Below are the code and all the weights of a small trained network. Each question names an input and a class and asks about switching units off, where a switched-off unit gives its printed mean instead of its output.

import numpy as np


def w(rows, s, z=0):
    codes = np.array(rows[::2]) - 128.0
    scale = np.full(codes.shape[1], s)
    scale[-1] = z or s
    return codes * scale


def norm(h):
    return h / np.sqrt((h * h).mean(-1, keepdims=True) + 1e-5)


def f(y):
    return np.maximum(y, 0)


def log_softmax(a):
    a = a - a.max(-1, keepdims=True)
    return a - np.log(np.exp(a).sum(-1, keepdims=True))


def net(x, mask):
    res = np.array(x, float).reshape(1, 7) / 4 @ E
    u = 0
    for l in range(3):
        y = f(norm(res) @ A[l][:, :-1].T + A[l][:, -1])
        res = res + np.where(mask[u : u + 6], y, B[l][:, -1]) @ B[l][:, :-1]
        u += 6
    return log_softmax(norm(res)[-1] @ U[:, :-1].T + U[:, -1])


A, B = {}, {}
E = w([
[131,85,173,35,156,97,101,140,161],'x0',
[35,88,122,59,253,172,180,107,182],'x1',
[53,128,128,137,76,103,150,168,51],'x2',
[215,191,79,13,171,89,235,170,75],'x3',
[128,163,149,133,64,255,193,91,49],'x4',
[139,124,163,136,196,189,167,152,148],'x5',
[120,52,207,99,241,20,121,73,49],'x6',
],0.0062)
A[0] = w([
[82,55,242,195,100,144,98,75,182,100],'0.n0',
[69,127,105,118,65,161,37,59,211,114],'0.n1',
[85,103,177,176,189,125,3,110,218,95],'0.n2',
[88,81,122,146,111,118,95,64,71,2],'0.n3',
[26,150,158,172,65,130,107,216,136,79],'0.n4',
[106,57,76,80,114,176,51,168,55,123],'0.n5',
],0.0068,0.00095)
B[0] = w([
[193,248,132,157,107,124,103,106,41,242],'0.n0',
[95,192,193,112,110,153,71,129,206,221],'0.n1',
[125,127,106,158,89,203,136,116,2,253],'0.n2',
[92,116,102,110,159,59,152,73,89,179],'0.n3',
[111,155,100,213,88,127,119,135,145,199],'0.n4',
[124,99,79,119,149,221,182,121,100,155],'0.n5',
],0.0094,0.0055)
A[1] = w([
[168,176,76,89,143,89,189,143,130,177],'1.n0',
[89,136,144,108,90,223,92,249,149,105],'1.n1',
[125,110,180,193,123,163,136,18,170,137],'1.n2',
[160,75,142,140,107,129,109,138,116,110],'1.n3',
[140,120,156,146,197,129,89,75,2,5],'1.n4',
[204,81,37,136,195,62,65,28,91,160],'1.n5',
],0.0079,0.0015)
B[1] = w([
[91,154,129,112,197,175,59,185,88,190],'1.n0',
[174,140,123,119,75,57,110,60,226,194],'1.n1',
[165,156,107,110,224,84,106,61,55,189],'1.n2',
[114,103,178,95,135,192,254,107,146,139],'1.n3',
[100,93,113,128,116,60,220,100,164,254],'1.n4',
[160,211,123,104,142,90,190,88,145,214],'1.n5',
],0.008,0.0078)
A[2] = w([
[136,127,43,147,86,201,54,141,254,130],'2.n0',
[140,171,102,112,65,90,79,173,199,6],'2.n1',
[150,182,185,99,75,88,155,102,143,115],'2.n2',
[91,96,169,209,119,116,45,65,81,101],'2.n3',
[141,97,147,124,129,126,103,121,181,4],'2.n4',
[162,145,126,188,73,178,213,89,51,131],'2.n5',
],0.0075,0.0019)
B[2] = w([
[131,85,181,159,84,46,136,107,108,204],'2.n0',
[112,102,160,161,154,166,113,99,131,169],'2.n1',
[107,134,119,106,107,122,155,120,86,192],'2.n2',
[99,166,100,63,226,144,105,173,104,194],'2.n3',
[255,113,147,140,107,83,142,127,126,132],'2.n4',
[108,141,142,154,194,136,132,148,186,254],'2.n5',
],0.011,0.0082)
U = w([
[84,223,118,80,201,197,86,151,66,252],'0',
[90,69,187,170,113,82,190,2,155,4],'1',
],0.0055,0.00036)

Each question gives the input, the list of numbers given to net, and the class t.
The units are the neurons (one row each of A and B). Each row of codes is followed by its name. A weight is (code - 128) times the scale printed after its matrix; where a second scale follows, it is the last column's (A, B and U).
mask holds one flag per neuron, layer by layer. A switched-off neuron (its flag False) gives its mean, the last column of its row in B, instead of its output. The means were averaged over made-up inputs and are rounded, as every weight is.
A unit's drop is (log p(t) with every unit on - log p(t) with that unit switched off) / (log p(t) with every unit on - log p(t) with every unit switched off).
The circuit of an input: a set's keep is (log p(t) with only the set's units on - log p(t) with every unit switched off) / (log p(t) with every unit on - log p(t) with every unit switched off). Starting from the 12 units with the biggest drops (on a tie, the unit counted first), units are removed one at a time, each time the one whose removal leaves the highest keep (on an exact tie, the one counted first), for as long as the keep stays at least 0.8.
circuit, biggest first: the units of the circuit, biggest drop first
top k neurons: the k neurons with the biggest drops, biggest first
k most important neurons of layer l: the k neurons of layer l with the biggest drops, biggest first
drop of u: that unit's drop, to one decimal
input [0,0,-2,-3,3,-3,-7], class 1: top 2 neurons	(2.n0, 1.n1)
input [5,2,4,1,8,1,-3], class 1: circuit, biggest first	(1.n1, 0.n0, 2.n3)
input [5,-7,-3,5,4,-5,-8], class 1: circuit, biggest first	(2.n0, 0.n0, 2.n3, 0.n2)
input [-1,-8,0,-7,-4,-5,5], class 0: circuit, biggest first	(2.n3)
input [3,-6,3,3,-7,-1,-5], class 1: top 2 neurons	(0.n0, 2.n0)
input [1,1,-4,3,7,1,-4], class 1: top 2 neurons	(0.n0, 1.n1)
input [5,-2,3,1,7,5,-2], class 1: top 3 neurons	(1.n1, 0.n0, 0.n2)
input [-1,3,-1,-8,-1,5,6], class 0: top 3 neurons	(2.n3, 0.n2, 0.n0)
input [1,-4,-3,-2,-6,-8,1], class 0: circuit, biggest first	(2.n3, 0.n2)
input [-2,-8,-7,7,0,8,-8], class 1: 3 most important neurons of layer 2	(2.n0, 2.n3, 2.n1)
input [-7,7,-5,1,-3,-2,-3], class 1: 2 most important neurons of layer 0	(0.n0, 0.n3)
input [1,6,-2,-8,5,-8,2], class 0: top 2 neurons	(2.n3, 0.n1)
input [-4,0,-3,-6,3,-2,5], class 0: top 2 neurons	(2.n3, 0.n0)
input [-5,-3,-8,-7,-4,-6,-2], class 0: top 2 neurons	(2.n3, 0.n2)
input [-6,3,7,2,-8,-6,-6], class 1: top neuron	(2.n0)
input [6,0,6,-4,-3,0,1], class 0: drop of 2.n3	0.2
input [-1,-4,4,1,-2,5,-2], class 1: drop of 0.n0	0.4
input [8,-8,-2,-8,4,-3,1], class 0: drop of 2.n3	0.2
